Here is a tiny trained network, its code and every weight. The questions are about switching its units off for an input and a target symbol, where a switched-off unit gives its printed mean instead of its output.

import numpy as np


def w(rows, s, z=0):
    codes = np.array(rows[::2]) - 128.0
    scale = np.full(codes.shape[1], s)
    scale[-1] = z or s
    return codes * scale


def norm(h):
    return h / np.sqrt((h * h).mean(-1, keepdims=True) + 1e-5)


def f(y):
    return np.maximum(y, 0)


def softmax(a):
    e = np.exp(a - a.max(-1, keepdims=True))
    return e / e.sum(-1, keepdims=True)


def log_softmax(a):
    a = a - a.max(-1, keepdims=True)
    return a - np.log(np.exp(a).sum(-1, keepdims=True))


def net(x, mask):
    ids = ['ΔΘΛΨαβζηστφω'.index(c) for c in x.split()]
    T = len(ids)
    res = E[ids] + P[:T]
    u = 0
    for l in range(3):
        q, k, v = (norm(res) @ M[l].T for M in (Q, K, V))
        z = softmax(np.where(np.tri(T) > 0, q @ k.T / 2**0.5, -1e9)) @ v
        res = res + np.where(mask[u], z, O[l][:, -1]) @ O[l][:, :-1]
        u += 1
        y = f(norm(res) @ A[l][:, :-1].T + A[l][:, -1])
        res = res + np.where(mask[u : u + 8], y, B[l][:, -1]) @ B[l][:, :-1]
        u += 8
    return log_softmax(norm(res)[-1] @ U[:, :-1].T + U[:, -1])


Q, K, V, O, A, B = {}, {}, {}, {}, {}, {}
E = w([
[131,81,134,132,187,152,82],'Δ',
[226,116,182,81,203,139,129],'Θ',
[174,117,137,109,67,103,104],'Λ',
[188,96,71,225,159,81,122],'Ψ',
[135,116,196,49,116,108,149],'α',
[171,145,182,134,166,122,23],'β',
[115,101,247,85,92,96,116],'ζ',
[129,148,106,45,165,130,158],'η',
[141,182,193,88,49,84,72],'σ',
[106,85,112,146,124,90,163],'τ',
[125,133,151,99,83,97,81],'φ',
[160,109,107,131,148,87,179],'ω',
],0.011)
P = w([
[159,153,134,148,182,151,112],'0',
[104,98,100,132,153,191,175],'1',
[3,149,102,144,68,155,108],'2',
[113,102,105,133,143,179,179],'3',
[190,153,151,72,105,87,101],'4',
[120,109,106,135,140,171,183],'5',
[9,191,103,141,100,90,102],'6',
[123,110,107,136,141,165,187],'7',
[191,194,132,86,141,31,81],'8',
[125,112,109,134,141,162,190],'9',
[21,227,107,146,119,47,100],'10',
[129,113,109,134,138,159,190],'11',
[179,208,123,105,153,7,58],'12',
],0.011)
Q[0] = w([
[91,151,203,155,94,59,41],'L0H0',
[125,55,254,161,82,79,158],'L0H0',
],0.0075)
K[0] = w([
[76,164,119,51,92,1,67],'L0H0',
[36,176,134,44,27,110,202],'L0H0',
],0.0069)
V[0] = w([
[168,86,115,119,25,237,192],'L0H0',
[133,145,6,85,21,137,92],'L0H0',
],0.0016)
O[0] = w([
[213,134,2,179,177,92,165,26],'L0H0',
[121,214,146,105,74,195,66,1],'L0H0',
],0.0039,0.00042)
A[0] = w([
[107,222,155,94,111,100,139,186],'L0N0',
[159,196,128,133,16,102,97,44],'L0N1',
[114,39,239,79,58,155,150,254],'L0N2',
[131,126,144,155,106,122,34,81],'L0N3',
[141,221,91,193,191,138,134,90],'L0N4',
[62,57,64,51,97,82,52,103],'L0N5',
[154,148,186,204,185,172,131,145],'L0N6',
[137,77,177,156,90,184,254,83],'L0N7',
],0.0063,0.003)
B[0] = w([
[112,99,111,187,89,144,148,232],'L0N0',
[123,105,149,94,255,166,148,189],'L0N1',
[129,153,57,116,123,128,88,255],'L0N2',
[85,119,161,82,148,161,165,175],'L0N3',
[129,90,208,121,121,135,161,189],'L0N4',
[183,213,78,173,167,98,70,183],'L0N5',
[73,122,113,77,30,117,158,204],'L0N6',
[113,66,96,138,74,196,92,224],'L0N7',
],0.0079,0.0042)
Q[1] = w([
[130,140,140,95,176,2,59],'L1H0',
[60,221,137,174,101,133,144],'L1H0',
],0.012)
K[1] = w([
[38,217,174,150,192,2,130],'L1H0',
[207,102,162,47,180,14,88],'L1H0',
],0.01)
V[1] = w([
[195,49,192,203,217,200,3],'L1H0',
[137,20,176,156,94,62,45],'L1H0',
],0.0044)
O[1] = w([
[167,47,153,160,70,114,12,206],'L1H0',
[77,3,109,10,176,19,102,254],'L1H0',
],0.0059,0.0005)
A[1] = w([
[203,45,120,108,124,183,200,94],'L1N0',
[34,163,183,3,74,161,116,100],'L1N1',
[134,77,57,188,165,107,165,115],'L1N2',
[25,135,93,130,183,152,95,116],'L1N3',
[121,201,63,99,68,40,135,113],'L1N4',
[69,41,129,116,216,196,135,70],'L1N5',
[125,127,137,158,191,56,93,255],'L1N6',
[200,116,135,56,207,197,130,93],'L1N7',
],0.0059,0.0066)
B[1] = w([
[115,107,86,117,207,138,79,195],'L1N0',
[102,144,127,84,197,138,142,172],'L1N1',
[119,202,78,40,130,181,109,182],'L1N2',
[90,86,145,130,82,73,220,171],'L1N3',
[165,108,134,169,117,158,90,171],'L1N4',
[151,153,255,211,118,216,103,157],'L1N5',
[136,158,71,67,33,137,152,254],'L1N6',
[123,136,66,183,145,82,166,164],'L1N7',
],0.0078,0.0068)
Q[2] = w([
[40,92,120,164,106,146,150],'L2H0',
[163,62,149,169,142,248,122],'L2H0',
],0.014)
K[2] = w([
[166,126,123,85,147,176,122],'L2H0',
[113,80,89,118,155,246,108],'L2H0',
],0.014)
V[2] = w([
[163,1,77,244,56,139,254],'L2H0',
[220,135,171,52,104,158,165],'L2H0',
],0.0067)
O[2] = w([
[53,169,135,154,187,31,73,254],'L2H0',
[144,250,102,97,178,108,2,224],'L2H0',
],0.0089,0.00078)
A[2] = w([
[140,36,115,100,51,148,129,116],'L2N0',
[186,62,47,149,254,152,86,49],'L2N1',
[234,97,100,85,168,119,124,161],'L2N2',
[147,133,85,196,54,115,114,200],'L2N3',
[72,189,197,203,127,130,121,158],'L2N4',
[169,105,137,170,200,255,7,65],'L2N5',
[87,135,147,66,28,70,134,156],'L2N6',
[134,100,145,151,212,217,163,2],'L2N7',
],0.0084,0.0063)
B[2] = w([
[130,173,147,105,173,7,138,193],'L2N0',
[128,138,173,58,120,208,127,234],'L2N1',
[20,128,124,168,111,165,63,223],'L2N2',
[128,119,227,81,183,164,124,238],'L2N3',
[254,146,140,133,116,77,176,150],'L2N4',
[172,114,122,189,90,61,190,205],'L2N5',
[125,73,112,200,161,146,130,255],'L2N6',
[75,193,130,114,97,26,39,153],'L2N7',
],0.0095,0.0062)
U = w([
[91,141,253,94,148,118,187,88],'Δ',
[217,74,129,118,135,206,163,254],'Θ',
[170,191,156,176,194,143,172,207],'Λ',
[61,77,101,215,197,156,211,77],'Ψ',
[93,155,64,185,76,193,177,138],'α',
[89,68,50,168,152,68,51,103],'β',
[115,103,34,50,93,75,182,112],'ζ',
[187,51,169,48,86,108,49,72],'η',
[99,128,231,220,155,192,76,100],'σ',
[60,230,83,140,207,78,147,33],'τ',
[136,73,197,164,128,86,116,220],'φ',
[199,192,80,117,142,124,12,132],'ω',
],0.013,0.0061)

Each question gives the input, a string of symbols that net reads in full, and the target symbol t.
The units are the heads (2 rows each of Q, K, V and O) and the neurons (one row each of A and B). Each row of codes is followed by its name. A weight is (code - 128) times the scale printed after its matrix; where a second scale follows, it is the last column's (O, A, B and U).
mask holds one flag per unit, layer by layer, with each layer's heads first. A switched-off unit (its flag False) gives its mean, the last column of its rows in O or B, instead of its output. The means were averaged over made-up inputs and are rounded, as every weight is.
A unit's drop is (log p(t) with every unit on - log p(t) with that unit switched off) / (log p(t) with every unit on - log p(t) with every unit switched off).
The circuit of an input: a set's keep is (log p(t) with only the set's units on - log p(t) with every unit switched off) / (log p(t) with every unit on - log p(t) with every unit switched off). Starting from the 12 units with the biggest drops (on a tie, the unit counted first), units are removed one at a time, each time the one whose removal leaves the highest keep (on an exact tie, the one counted first), for as long as the keep stays at least 0.8.
units of the circuit, in order: the units of the circuit, biggest drop first
unit that matters most: the unit with the biggest drop
top k neurons: the k neurons with the biggest drops, biggest first
top k neurons in layer l: the k neurons of layer l with the biggest drops, biggest first
input Ψ β τ, target β: unit that matters most => L1H0
input Θ Θ Δ Δ σ, target φ: top 3 neurons => (L1N3, L0N5, L0N1)
input φ τ Ψ ζ β ω α, target η: units of the circuit, in order => (L2H0, L1H0)
input ζ Θ Θ Λ η α Λ ω ζ Θ Λ, target ζ: units of the circuit, in order => (L1H0, L2H0, L0N0, L2N0)
input α α η Ψ β σ β Ψ ζ Λ ω, target ζ: units of the circuit, in order => (L1H0, L2H0)
input β Ψ τ Ψ τ Θ ω Θ σ σ α Δ, target φ: top 2 neurons in layer 1 => (L1N5, L1N6)
input Ψ Θ Ψ Ψ Ψ Ψ β Θ σ, target η: top 3 neurons => (L1N2, L1N3, L2N0)
input α β α, target α: top 2 neurons => (L0N6, L0N2)
input Ψ β Λ, target β: units of the circuit, in order => (L1H0, L0N5, L0N1, L2N1)
input Ψ τ Θ σ Λ Λ, target η: top 4 neurons in layer 2 => (L2N1, L2N6, L2N2, L2N5)
input τ Θ ζ Θ η ω ω ζ Ψ β Ψ σ, target Λ: top 2 neurons in layer 0 => (L0N0, L0N6)
input ω β τ η ω α ω Ψ ζ, target τ: top 3 neurons in layer 2 => (L2N3, L2N1, L2N5)
input ζ Ψ ω β, target Δ: top 2 neurons in layer 1 => (L1N1, L1N6)
input η Θ Θ Ψ η α, target ζ: units of the circuit, in order => (L0N2)
input β φ Λ, target η: top 3 neurons => (L0N5, L2N3, L2N0)
input ω Ψ Θ β ζ φ Θ, target ζ: top 2 neurons in layer 2 => (L2N0, L2N3)
input Θ φ Λ ω Ψ ω φ, target β: units of the circuit, in order => (L1H0, L2N6)
input α Ψ Λ Ψ Λ φ, target ω: top 2 neurons => (L0N5, L0N2)
input Θ Λ Ψ Ψ Ψ Ψ φ, target β: top 3 neurons in layer 2 => (L2N6, L2N1, L2N2)
input β Θ Λ α Ψ, target σ: unit that matters most => L2N2
input Ψ β Ψ Θ Λ Ψ η Θ ζ Λ β ω, target α: top 4 neurons in layer 2 => (L2N3, L2N1, L2N5, L2N0)
input σ Θ η τ φ Ψ ω Θ β β φ, target η: units of the circuit, in order => (L2H0, L1H0)
input η ω α Θ Ψ σ Θ Θ, target σ: top 2 neurons => (L2N1, L1N0)
input Ψ Ψ α φ Δ ω, target α: top 4 neurons in layer 1 => (L1N2, L1N0, L1N3, L1N5)
input β τ β φ τ φ τ, target Ψ: top 4 neurons => (L1N3, L2N6, L1N5, L2N3)
input Λ ζ τ, target σ: top 2 neurons => (L0N1, L2N3)
input Ψ τ ω Ψ η φ Ψ ω α, target β: top 2 neurons => (L1N3, L2N6)
